Here is a tiny trained network, its code and every weight. The questions are about switching its units off for an input and a target symbol, where a switched-off unit gives its printed mean instead of its output.

import numpy as np


def w(rows, s, z=0):
    codes = np.array(rows[::2]) - 128.0
    scale = np.full(codes.shape[1], s)
    scale[-1] = z or s
    return codes * scale


def norm(h):
    return h / np.sqrt((h * h).mean(-1, keepdims=True) + 1e-5)


def f(y):
    return np.maximum(y, 0)


def softmax(a):
    e = np.exp(a - a.max(-1, keepdims=True))
    return e / e.sum(-1, keepdims=True)


def log_softmax(a):
    a = a - a.max(-1, keepdims=True)
    return a - np.log(np.exp(a).sum(-1, keepdims=True))


def net(x, mask):
    ids = ['Θβγλμπσψ'.index(c) for c in x.split()]
    T = len(ids)
    res = E[ids] + P[:T]
    r = norm(res)
    for j in range(3):
        rows = slice(3 * j, 3 * j + 3)
        q, k, v = (r @ M[0][rows].T for M in (Q, K, V))
        z = softmax(np.where(np.tri(T) > 0, q @ k.T / 3**0.5, -1e9)) @ v
        o = O[0][rows]
        res = res + np.where(mask[j], z, o[:, -1]) @ o[:, :-1]
    y = f(norm(res) @ A[0][:, :-1].T + A[0][:, -1])
    res = res + np.where(mask[3:19], y, B[0][:, -1]) @ B[0][:, :-1]
    return log_softmax(norm(res)[-1] @ U[:, :-1].T + U[:, -1])


Q, K, V, O, A, B = {}, {}, {}, {}, {}, {}
E = w([
[146,58,191,91,143,75,145,108,112],'Θ',
[153,57,185,90,153,98,142,110,126],'β',
[167,87,211,104,117,66,155,89,116],'γ',
[140,187,144,128,241,93,68,92,100],'λ',
[127,59,131,163,113,43,99,56,120],'μ',
[127,138,79,98,5,66,140,165,145],'π',
[49,85,109,168,142,131,155,87,189],'σ',
[135,93,175,152,80,175,84,149,32],'ψ',
],0.017)
P = w([
[79,152,212,202,130,120,121,216,157],'0',
[106,63,109,196,149,108,250,155,69],'1',
[111,144,189,180,119,123,95,207,184],'2',
[46,102,93,128,146,116,194,125,51],'3',
[113,130,175,140,133,105,85,193,169],'4',
[61,129,108,95,130,125,169,103,80],'5',
[122,112,159,113,142,91,73,184,171],'6',
[82,142,114,72,120,129,150,85,99],'7',
[128,100,139,81,144,80,61,176,171],'8',
[103,146,114,43,115,132,136,73,115],'9',
[144,89,111,63,146,62,50,163,153],'10',
[112,144,136,26,115,134,138,72,136],'11',
],0.016)
Q[0] = w([
[143,154,162,152,130,203,184,63,77],'H1',
[167,121,127,64,112,173,166,119,6],'H1',
[106,145,113,175,38,197,133,115,153],'H1',
[96,144,119,149,150,187,192,46,119],'H2',
[153,161,71,119,131,185,236,57,137],'H2',
[144,159,129,152,78,204,124,205,139],'H2',
[176,146,125,131,183,115,129,140,160],'H3',
[158,160,92,167,150,168,121,136,124],'H3',
[142,82,167,135,123,84,41,149,100],'H3',
],0.012)
K[0] = w([
[154,177,217,215,172,148,161,161,16],'H1',
[205,153,207,65,90,156,135,195,13],'H1',
[99,108,171,216,81,187,198,208,81],'H1',
[66,117,171,205,206,132,185,85,179],'H2',
[40,158,141,242,159,107,232,115,219],'H2',
[88,109,160,254,114,183,217,187,104],'H2',
[185,168,79,203,211,102,163,140,94],'H3',
[159,154,87,217,158,97,165,141,93],'H3',
[207,122,64,92,84,99,28,123,73],'H3',
],0.0092)
V[0] = w([
[214,153,180,103,97,100,135,167,78],'H1',
[158,106,94,147,92,42,99,107,131],'H1',
[4,98,145,136,115,127,145,129,199],'H1',
[182,116,109,127,98,108,95,131,89],'H2',
[163,63,158,146,188,170,109,54,130],'H2',
[139,145,89,100,149,33,160,92,198],'H2',
[105,184,129,107,168,109,70,135,98],'H3',
[147,179,126,155,181,116,114,119,157],'H3',
[152,115,141,155,126,143,91,73,124],'H3',
],0.012)
O[0] = w([
[111,246,72,78,140,88,212,165,53,135],'H1',
[78,250,146,133,97,91,27,79,113,205],'H1',
[195,105,137,154,180,220,77,70,106,230],'H1',
[144,122,203,140,168,139,167,118,227,136],'H2',
[210,98,101,176,16,58,200,73,25,139],'H2',
[61,92,160,235,151,254,235,220,56,120],'H2',
[221,140,147,120,81,235,73,146,173,254],'H3',
[151,153,134,17,30,133,93,128,155,120],'H3',
[107,170,177,130,172,160,141,123,143,119],'H3',
],0.0078,0.0046)
A[0] = w([
[98,124,77,110,140,148,199,112,99,98],'N1',
[49,165,148,123,162,154,121,192,157,3],'N2',
[142,149,133,87,51,165,114,132,142,99],'N3',
[94,115,165,129,146,113,103,79,171,135],'N4',
[96,87,112,134,146,86,184,80,135,84],'N5',
[71,125,94,129,88,117,189,85,115,96],'N6',
[164,139,138,124,109,111,166,101,83,93],'N7',
[194,114,146,141,42,130,147,247,169,70],'N8',
[153,142,98,76,99,148,148,36,122,19],'N9',
[117,67,70,178,17,121,194,203,135,69],'N10',
[76,100,130,132,96,129,195,54,161,102],'N11',
[99,148,104,116,121,75,126,101,129,145],'N12',
[40,91,78,143,137,128,183,136,106,119],'N13',
[126,160,152,202,132,154,70,150,137,80],'N14',
[144,63,157,127,105,129,163,107,151,133],'N15',
[121,100,124,99,116,154,150,62,99,72],'N16',
],0.016,0.011)
B[0] = w([
[156,107,136,142,125,72,62,198,125,231],'N1',
[76,118,108,23,136,194,88,88,64,168],'N2',
[139,103,156,159,138,77,203,79,146,192],'N3',
[158,218,109,71,90,142,102,124,159,215],'N4',
[84,203,134,159,168,123,128,199,91,199],'N5',
[132,91,74,141,184,110,92,158,102,224],'N6',
[88,98,97,78,95,177,143,75,191,218],'N7',
[119,174,87,139,240,71,170,212,84,168],'N8',
[84,233,219,228,198,105,172,159,123,147],'N9',
[120,242,182,177,255,17,198,254,96,176],'N10',
[91,127,36,48,179,104,176,150,105,183],'N11',
[157,91,137,143,107,210,129,122,150,205],'N12',
[196,150,153,131,97,93,240,95,184,254],'N13',
[77,59,55,144,64,109,218,168,65,205],'N14',
[138,171,72,116,100,139,153,171,156,183],'N15',
[104,130,77,74,118,168,99,115,127,192],'N16',
],0.011,0.0081)
U = w([
[129,54,163,130,146,77,122,100,71,89],'Θ',
[181,72,36,73,93,108,207,100,129,3],'β',
[128,157,177,143,115,161,211,77,131,134],'γ',
[153,134,116,196,180,70,147,204,105,237],'λ',
[134,143,122,172,2,105,143,152,66,69],'μ',
[84,141,96,84,153,155,87,151,46,86],'π',
[172,70,149,208,122,204,134,179,147,211],'σ',
[157,138,131,130,131,45,71,98,176,192],'ψ',
],0.0069,0.0032)

Each question gives the input, a string of symbols that net reads in full, and the target symbol t.
The units are the heads (3 rows each of Q, K, V and O) and the neurons (one row each of A and B). Each row of codes is followed by its name. A weight is (code - 128) times the scale printed after its matrix; where a second scale follows, it is the last column's (O, A, B and U).
mask holds one flag per unit, heads first, then neurons. A switched-off unit (its flag False) gives its mean, the last column of its rows in O or B, instead of its output. The means were averaged over made-up inputs and are rounded, as every weight is.
A unit's drop is (log p(t) with every unit on - log p(t) with that unit switched off) / (log p(t) with every unit on - log p(t) with every unit switched off).
The circuit of an input: a set's keep is (log p(t) with only the set's units on - log p(t) with every unit switched off) / (log p(t) with every unit on - log p(t) with every unit switched off). Starting from the 12 units with the biggest drops (on a tie, the unit counted first), units are removed one at a time, each time the one whose removal leaves the highest keep (on an exact tie, the one counted first), for as long as the keep stays at least 0.8.
circuit, biggest first: the units of the circuit, biggest drop first
most important unit: the unit with the biggest drop
top k neurons: the k neurons with the biggest drops, biggest first
which heads matter: for each layer, one digit per head in row order, 1 if its drop is at least 0.15 and else 0, layers parted by /
input β μ μ π, target λ: circuit, biggest first : (N10)
input μ σ Θ, target σ: which heads matter : 100
input β ψ γ λ μ γ λ Θ, target λ: which heads matter : 111
input σ σ λ λ, target β: which heads matter : 111
input σ μ λ ψ μ λ μ ψ, target β: circuit, biggest first : (H1; H2; N7)
input λ γ λ λ, target π: which heads matter : 111
input π β Θ ψ Θ λ γ β Θ λ λ μ, target λ: circuit, biggest first : (H2; N10)
input ψ π β π μ, target π: circuit, biggest first : (H2; N2)
input λ Θ λ γ π Θ λ σ λ, target σ: which heads matter : 110
input γ Θ λ β μ γ λ λ β λ μ, target μ: which heads matter : 110
input Θ π γ λ μ λ σ λ λ ψ π, target ψ: which heads matter : 010
input σ λ π ψ π β μ π λ λ λ ψ, target β: circuit, biggest first : (H1; N7; N10; H2)
input σ ψ μ γ π ψ λ σ Θ, target σ: circuit, biggest first : (H1; H2)
input π π γ λ λ σ σ Θ β π β, target π: most important unit : H1
input γ λ σ μ γ λ π ψ λ π σ β, target λ: which heads matter : 111
input λ β Θ μ μ σ ψ λ, target β: top 2 neurons : (N7; N13)
input π Θ ψ ψ β, target ψ: which heads matter : 010
input λ ψ ψ π ψ β ψ ψ, target γ: top 2 neurons : (N9; N12)
input π μ λ μ π ψ, target λ: which heads matter : 101
input λ λ λ λ π μ, target λ: which heads matter : 011
input μ λ σ σ λ ψ λ σ ψ λ π β, target λ: which heads matter : 110
input λ ψ λ ψ λ σ, target λ: which heads matter : 010
input σ π μ, target σ: circuit, biggest first : (H1)
input μ π π λ Θ σ λ σ μ ψ, target λ: top 2 neurons : (N1; N10)
input λ ψ π σ β, target σ: which heads matter : 100
input γ ψ λ μ λ Θ, target λ: top 4 neurons : (N5; N1; N10; N6)
input π μ γ, target π: most important unit : H2
